Below is a small trained network, with its code and all its weights. Each question gives an input and a class and asks what happens when units are switched off, that is, made to give their printed mean instead of their output.

import numpy as np


def w(rows, s, z=0):
    codes = np.array(rows[::2]) - 128.0
    scale = np.full(codes.shape[1], s)
    scale[-1] = z or s
    return codes * scale


def f(y):
    return np.maximum(y, 0)


def log_softmax(a):
    a = a - a.max(-1, keepdims=True)
    return a - np.log(np.exp(a).sum(-1, keepdims=True))


def net(x, mask):
    res = np.array(x, float).reshape(1, 8) / 4 @ E
    y = f(res @ A[0][:, :-1].T + A[0][:, -1])
    res = res + np.where(mask, y, B[0][:, -1]) @ B[0][:, :-1]
    return log_softmax(res[-1] @ U[:, :-1].T + U[:, -1])


A, B = {}, {}
E = w([
[46,195,221,176,145,179,196,118],'x0',
[48,196,131,129,96,2,55,156],'x1',
[177,76,171,242,148,61,96,58],'x2',
[50,62,88,171,224,160,77,170],'x3',
[127,129,129,129,129,128,128,130],'x4',
[200,249,94,186,179,165,79,155],'x5',
[128,128,127,130,127,127,129,130],'x6',
[143,89,188,170,31,171,81,241],'x7',
],0.0082)
A[0] = w([
[175,232,102,164,185,198,93,167,128],'n0',
[64,153,192,201,148,111,187,127,117],'n1',
[186,113,41,91,113,92,73,118,90],'n2',
[189,173,138,102,78,91,163,123,83],'n3',
[121,116,195,167,35,175,82,208,36],'n4',
[105,141,187,147,59,85,51,254,52],'n5',
[187,131,165,176,140,68,132,106,10],'n6',
[97,175,69,54,177,117,193,125,73],'n7',
[162,113,65,110,192,186,210,34,84],'n8',
[172,100,196,190,114,73,108,100,95],'n9',
[166,173,137,119,23,111,155,77,97],'n10',
[90,171,94,4,115,189,147,214,98],'n11',
[185,84,40,89,111,88,78,147,3],'n12',
[211,55,176,140,109,234,144,185,71],'n13',
[138,102,172,159,22,180,70,222,15],'n14',
[74,191,99,92,186,22,116,90,93],'n15',
[75,176,160,138,130,176,147,135,86],'n16',
[169,191,187,92,77,68,133,112,40],'n17',
[60,103,101,159,176,156,86,173,72],'n18',
[97,166,173,199,115,140,179,116,24],'n19',
[70,20,162,72,67,150,196,98,141],'n20',
[94,72,95,133,202,154,122,157,173],'n21',
[51,183,144,158,64,49,22,202,111],'n22',
[210,79,6,88,104,103,78,168,130],'n23',
[77,85,114,153,187,140,65,154,72],'n24',
[108,182,77,36,107,184,153,191,142],'n25',
[47,109,81,146,203,129,110,195,63],'n26',
[74,183,104,85,185,56,121,39,70],'n27',
[83,149,102,82,116,143,128,173,75],'n28',
[188,139,187,73,52,126,152,78,125],'n29',
[170,168,118,97,102,118,159,65,69],'n30',
[175,184,150,110,71,106,199,132,96],'n31',
[109,78,150,189,165,121,89,107,102],'n32',
[161,91,195,214,160,68,85,40,51],'n33',
[190,208,118,156,155,162,82,172,9],'n34',
[87,104,93,147,217,141,113,136,96],'n35',
[35,21,156,104,107,107,106,123,118],'n36',
[66,132,165,110,86,55,99,139,64],'n37',
[104,156,116,63,129,149,128,184,20],'n38',
[88,149,103,61,126,156,126,168,86],'n39',
[172,213,96,198,165,151,65,167,93],'n40',
[57,216,200,154,167,175,200,127,90],'n41',
],0.0089,0.0033)
B[0] = w([
[79,121,92,85,145,15,195,86,241],'n0',
[66,43,132,151,195,164,63,138,214],'n1',
[55,52,175,143,173,151,94,111,207],'n2',
[89,187,109,81,120,185,112,211,191],'n3',
[112,115,156,119,62,129,44,67,217],'n4',
[189,171,181,134,60,137,132,13,230],'n5',
[143,133,52,178,127,122,114,137,173],'n6',
[166,118,94,159,62,116,82,103,206],'n7',
[209,182,210,121,91,144,149,54,235],'n8',
[157,95,53,211,121,125,131,164,202],'n9',
[111,168,78,99,123,165,119,194,206],'n10',
[197,60,58,219,145,104,109,143,227],'n11',
[58,42,204,122,251,179,49,154,197],'n12',
[232,201,228,143,137,160,237,63,230],'n13',
[138,144,153,79,39,94,42,50,221],'n14',
[191,162,197,132,147,168,158,28,231],'n15',
[85,87,162,151,222,168,76,148,185],'n16',
[100,180,119,99,111,191,135,206,193],'n17',
[107,215,91,77,100,187,122,190,196],'n18',
[95,67,136,145,186,166,73,129,185],'n19',
[88,128,100,95,167,10,201,91,235],'n20',
[116,197,134,94,66,186,135,156,204],'n21',
[207,147,194,153,194,201,254,119,254],'n22',
[46,54,194,131,212,176,82,111,236],'n23',
[132,179,85,81,70,195,131,204,192],'n24',
[209,76,87,206,119,105,119,148,221],'n25',
[103,199,135,82,84,194,111,207,206],'n26',
[173,180,164,133,33,137,110,35,226],'n27',
[178,127,60,181,134,100,118,163,172],'n28',
[71,167,70,94,109,170,148,194,215],'n29',
[98,183,138,98,75,173,110,155,188],'n30',
[95,181,113,64,132,191,87,200,198],'n31',
[162,156,29,170,116,149,137,183,186],'n32',
[200,70,38,216,85,95,80,189,222],'n33',
[43,149,82,83,168,36,188,94,194],'n34',
[123,199,132,87,69,186,102,153,194],'n35',
[69,143,71,62,144,39,190,152,217],'n36',
[143,116,162,127,178,93,226,103,192],'n37',
[180,100,84,174,104,108,125,151,169],'n38',
[173,116,70,197,144,110,104,153,179],'n39',
[54,153,52,102,156,35,210,119,222],'n40',
[53,28,194,138,194,142,39,118,238],'n41',
],0.0083,0.0099)
U = w([
[89,188,111,84,82,190,99,246,79],'0',
[189,84,55,226,112,99,84,181,71],'1',
[45,46,198,133,193,159,49,140,41],'2',
[152,162,171,121,64,126,79,39,255],'3',
[50,135,85,84,150,11,187,125,4],'4',
[205,167,205,149,162,179,205,110,72],'5',
],0.013,0.0031)

Each question gives the input, the list of numbers given to net, and the class t.
The units are the neurons (one row each of A and B). Each row of codes is followed by its name. A weight is (code - 128) times the scale printed after its matrix; where a second scale follows, it is the last column's (A, B and U).
mask holds one flag per neuron, in row order. A switched-off neuron (its flag False) gives its mean, the last column of its row in B, instead of its output. The means were averaged over made-up inputs and are rounded, as every weight is.
A unit's drop is (log p(t) with every unit on - log p(t) with that unit switched off) / (log p(t) with every unit on - log p(t) with every unit switched off).
The circuit of an input: a set's keep is (log p(t) with only the set's units on - log p(t) with every unit switched off) / (log p(t) with every unit on - log p(t) with every unit switched off). Starting from the 12 units with the biggest drops (on a tie, the unit counted first), units are removed one at a time, each time the one whose removal leaves the highest keep (on an exact tie, the one counted first), for as long as the keep stays at least 0.8.
units of the circuit, in order: the units of the circuit, biggest drop first
unit that matters most: the unit with the biggest drop
k most important neurons: the k neurons with the biggest drops, biggest first
drop of u: that unit's drop, to one decimal
input [-6,-4,6,-5,2,-7,-3,-2], class 4: unit that matters most -> n20
input [-3,-6,-1,-1,2,-6,7,3], class 4: 2 most important neurons -> (n20; n22)
input [2,-2,8,6,-3,0,-4,6], class 1: 2 most important neurons -> (n33; n9)
input [6,1,-5,1,2,7,-2,5], class 4: 2 most important neurons -> (n0; n40)
input [2,1,-5,0,8,-5,-1,-2], class 1: 2 most important neurons -> (n11; n0)
input [-3,7,1,7,2,7,0,-8], class 3: 2 most important neurons -> (n15; n27)
input [3,-1,-3,-5,-6,8,-2,-7], class 4: 4 most important neurons -> (n0; n40; n34; n5)
input [-8,5,7,5,-7,-6,7,-4], class 2: 3 most important neurons -> (n12; n23; n2)
input [0,2,0,-3,8,1,-1,0], class 0: 2 most important neurons -> (n13; n8)
input [1,7,-7,-3,7,4,3,-2], class 1: 2 most important neurons -> (n11; n25)
input [-1,-7,0,-7,2,-2,-1,6], class 0: 2 most important neurons -> (n29; n22)
input [-8,6,-7,2,8,5,3,8], class 2: 3 most important neurons -> (n23; n12; n2)
input [1,6,-1,4,-3,1,0,5], class 5: 2 most important neurons -> (n22; n5)
input [3,-6,-7,5,8,1,8,6], class 1: units of the circuit, in order -> (n11)
input [-4,8,-3,-7,0,-8,-5,4], class 4: 4 most important neurons -> (n20; n36; n37; n13)
input [0,7,8,-8,8,6,2,6], class 0: 3 most important neurons -> (n17; n3; n31)
input [-7,3,1,-5,7,6,-4,-3], class 2: 3 most important neurons -> (n23; n12; n2)
input [3,-3,-6,3,-3,1,-8,-1], class 1: drop of n32 -> 0.0
input [-5,7,0,5,-1,6,-1,3], class 5: drop of n20 -> 0.1
input [7,1,6,0,1,-2,-3,-2], class 2: units of the circuit, in order -> (n1)
input [8,-8,0,6,8,4,6,-7], class 2: drop of n41 -> 1.8
input [4,-8,-6,-5,7,-8,4,-5], class 4: drop of n15 -> 0.4
